Below are the code and all the weights of a small trained network. Each question names an input and a target symbol and asks about switching units off, where a switched-off unit gives its printed mean instead of its output.

import numpy as np


def w(rows, s, z=0):
    codes = np.array(rows[::2]) - 128.0
    scale = np.full(codes.shape[1], s)
    scale[-1] = z or s
    return codes * scale


def f(y):
    return np.maximum(y, 0)


def softmax(a):
    e = np.exp(a - a.max(-1, keepdims=True))
    return e / e.sum(-1, keepdims=True)


def log_softmax(a):
    a = a - a.max(-1, keepdims=True)
    return a - np.log(np.exp(a).sum(-1, keepdims=True))


def net(x, mask):
    ids = ['ΛΦΨΩαδεζηθμ'.index(c) for c in x.split()]
    T = len(ids)
    res = E[ids] + P[:T]
    u = 0
    for l in range(3):
        r = res
        for j in range(2):
            rows = slice(2 * j, 2 * j + 2)
            q, k, v = (r @ M[l][rows].T for M in (Q, K, V))
            z = softmax(np.where(np.tri(T) > 0, q @ k.T / 2**0.5, -1e9)) @ v
            o = O[l][rows]
            res = res + np.where(mask[u + j], z, o[:, -1]) @ o[:, :-1]
        u += 2
        y = f(res @ A[l][:, :-1].T + A[l][:, -1])
        res = res + np.where(mask[u : u + 4], y, B[l][:, -1]) @ B[l][:, :-1]
        u += 4
    return log_softmax(res[-1] @ U[:, :-1].T + U[:, -1])


Q, K, V, O, A, B = {}, {}, {}, {}, {}, {}
E = w([
[107,169,133],'Λ',
[63,149,90],'Φ',
[113,71,40],'Ψ',
[121,120,112],'Ω',
[134,106,113],'α',
[152,252,159],'δ',
[143,117,121],'ε',
[100,198,141],'ζ',
[107,150,130],'η',
[156,181,132],'θ',
[131,123,122],'μ',
],0.015)
P = w([
[109,107,187],'0',
[137,155,89],'1',
[82,132,178],'2',
[180,202,89],'3',
[42,179,141],'4',
[71,107,167],'5',
[177,173,36],'6',
[2,195,115],'7',
[69,87,139],'8',
[184,201,19],'9',
[67,152,114],'10',
[52,78,117],'11',
[193,213,37],'12',
],0.0098)
Q[0] = w([
[151,164,84],'0.h0',
[139,123,164],'0.h0',
[210,97,134],'0.h1',
[6,123,61],'0.h1',
],0.018)
K[0] = w([
[83,108,205],'0.h0',
[144,129,176],'0.h0',
[199,90,181],'0.h1',
[3,109,16],'0.h1',
],0.014)
V[0] = w([
[15,58,170],'0.h0',
[128,182,2],'0.h0',
[159,187,197],'0.h1',
[220,136,145],'0.h1',
],0.0079)
O[0] = w([
[72,36,140,179],'0.h0',
[2,222,36,185],'0.h0',
[83,211,68,85],'0.h1',
[227,182,68,2],'0.h1',
],0.0056,0.006)
A[0] = w([
[218,45,149,6],'0.n0',
[200,254,60,246],'0.n1',
[52,228,87,108],'0.n2',
[185,70,216,80],'0.n3',
],0.0068,0.0024)
B[0] = w([
[146,193,66,130],'0.n0',
[55,2,98,188],'0.n1',
[224,101,143,254],'0.n2',
[213,96,211,131],'0.n3',
],0.0083,0.0071)
Q[1] = w([
[81,80,210],'1.h0',
[78,52,131],'1.h0',
[229,201,152],'1.h1',
[110,150,252],'1.h1',
],0.018)
K[1] = w([
[26,109,96],'1.h0',
[44,153,45],'1.h0',
[218,126,132],'1.h1',
[123,253,217],'1.h1',
],0.021)
V[1] = w([
[95,47,69],'1.h0',
[144,181,158],'1.h0',
[254,110,217],'1.h1',
[137,156,70],'1.h1',
],0.0087)
O[1] = w([
[70,68,37,215],'1.h0',
[162,170,182,79],'1.h0',
[127,2,56,2],'1.h1',
[94,165,166,113],'1.h1',
],0.007,0.0087)
A[1] = w([
[96,3,126,2],'1.n0',
[22,61,232,69],'1.n1',
[198,133,211,231],'1.n2',
[71,185,209,238],'1.n3',
],0.011,0.0009)
B[1] = w([
[112,163,202,183],'1.n0',
[249,177,107,255],'1.n1',
[133,64,127,133],'1.n2',
[120,57,80,234],'1.n3',
],0.017,0.0077)
Q[2] = w([
[3,94,115],'2.h0',
[165,114,70],'2.h0',
[55,126,138],'2.h1',
[82,116,60],'2.h1',
],0.018)
K[2] = w([
[223,55,252],'2.h0',
[48,126,104],'2.h0',
[189,53,182],'2.h1',
[145,46,132],'2.h1',
],0.016)
V[2] = w([
[89,140,212],'2.h0',
[180,184,120],'2.h0',
[88,7,139],'2.h1',
[205,96,200],'2.h1',
],0.016)
O[2] = w([
[51,172,153,104],'2.h0',
[146,68,180,176],'2.h0',
[208,179,24,97],'2.h1',
[63,141,7,254],'2.h1',
],0.012,0.0079)
A[2] = w([
[211,255,99,77],'2.n0',
[134,183,74,2],'2.n1',
[64,244,180,90],'2.n2',
[212,189,142,73],'2.n3',
],0.0099,0.0059)
B[2] = w([
[146,38,208,251],'2.n0',
[215,164,218,219],'2.n1',
[172,187,160,186],'2.n2',
[4,118,77,221],'2.n3',
],0.013,0.012)
U = w([
[191,140,16,252],'Λ',
[134,50,191,114],'Φ',
[81,181,254,22],'Ψ',
[86,178,122,83],'Ω',
[136,199,122,132],'α',
[134,156,129,225],'δ',
[197,180,158,168],'ε',
[243,115,108,6],'ζ',
[86,138,74,94],'η',
[123,162,132,180],'θ',
[146,190,101,130],'μ',
],0.0061,0.0048)

Each question gives the input, a string of symbols that net reads in full, and the target symbol t.
The units are the heads (2 rows each of Q, K, V and O) and the neurons (one row each of A and B). Each row of codes is followed by its name. A weight is (code - 128) times the scale printed after its matrix; where a second scale follows, it is the last column's (O, A, B and U).
mask holds one flag per unit, layer by layer, with each layer's heads first. A switched-off unit (its flag False) gives its mean, the last column of its rows in O or B, instead of its output. The means were averaged over made-up inputs and are rounded, as every weight is.
A unit's drop is (log p(t) with every unit on - log p(t) with that unit switched off) / (log p(t) with every unit on - log p(t) with every unit switched off).
The circuit of an input: a set's keep is (log p(t) with only the set's units on - log p(t) with every unit switched off) / (log p(t) with every unit on - log p(t) with every unit switched off). Starting from the 12 units with the biggest drops (on a tie, the unit counted first), units are removed one at a time, each time the one whose removal leaves the highest keep (on an exact tie, the one counted first), for as long as the keep stays at least 0.8.
circuit, biggest first: the units of the circuit, biggest drop first
unit that matters most: the unit with the biggest drop
top k neurons: the k neurons with the biggest drops, biggest first
top k neurons in layer l: the k neurons of layer l with the biggest drops, biggest first
which heads matter: for each layer, one digit per head in row order, 1 if its drop is at least 0.15 and else 0, layers parted by /
input δ η Λ Φ Ψ Λ, target Ψ: which heads matter -> 01 / 11 / 01
input Φ Φ Λ η Φ Λ δ Λ Φ Φ θ Λ θ, target Φ: circuit, biggest first -> 2.h0, 1.n1, 0.n1
input Φ Φ Λ ε, target Φ: circuit, biggest first -> 2.h0, 1.n1, 0.n2
input Λ δ ζ Λ Λ Φ μ Φ Λ ε, target Λ: top 3 neurons -> 0.n1, 1.n1, 1.n2
input Φ Λ μ Φ α δ η, target Φ: circuit, biggest first -> 2.h0, 1.n1
input μ Φ Φ η δ, target Φ: top 2 neurons -> 0.n1, 1.n0
input δ Φ μ Λ Φ Φ Ψ μ α Φ Φ Λ, target Φ: circuit, biggest first -> 2.h1, 1.n1, 2.n0, 2.n3
input η ε Λ δ Φ Φ η, target η: circuit, biggest first -> 1.n1, 0.h0, 2.h1, 0.n3
input Φ Φ δ Φ η Ψ Λ ε Φ Φ Ψ ε ε, target Φ: circuit, biggest first -> 2.h1
input η ζ Φ δ ζ Φ Φ ζ ζ ζ ε Φ Φ, target η: circuit, biggest first -> 1.n1, 0.h0, 2.h1
input Λ Φ Φ θ Λ ε μ Φ ε α, target Λ: which heads matter -> 01 / 11 / 11
input μ Φ Φ Λ Ψ α, target Ψ: top 3 neurons -> 1.n1, 1.n0, 1.n3
input Φ ζ Λ Φ α Λ α ζ Φ Φ, target Φ: circuit, biggest first -> 2.h0, 1.n1
input Φ Φ Φ ζ, target Φ: circuit, biggest first -> 1.n1, 2.h0
input ε Φ ε ε η δ δ Ψ μ Λ α η Λ, target ε: unit that matters most -> 2.n1
input Λ Φ μ Λ Φ Λ Λ Λ, target Φ: top 2 neurons in layer 2 -> 2.n0, 2.n2
input α η η Φ ε μ Λ, target α: top 3 neurons -> 1.n0, 1.n1, 0.n2
input ε Φ Λ Ψ ε ε Φ ε Λ Φ η ζ θ, target ε: top 3 neurons -> 2.n1, 0.n1, 1.n0
input ε Ω δ Φ, target ε: top 2 neurons -> 2.n1, 1.n1
input Λ Φ Φ Λ μ Ψ ε ζ, target Λ: top neuron -> 1.n3
input η Ψ α η Φ Ω Λ, target η: top 2 neurons -> 1.n1, 0.n2
input Φ Φ θ ε α Φ Λ δ Φ Φ ζ Φ α, target Φ: top 2 neurons -> 0.n1, 1.n1
input θ ε ζ Λ Φ ζ Φ Φ Φ Φ Φ, target Φ: which heads matter -> 01 / 00 / 11
input Φ Φ Φ Λ Ω Φ δ, target Φ: which heads matter -> 00 / 00 / 11
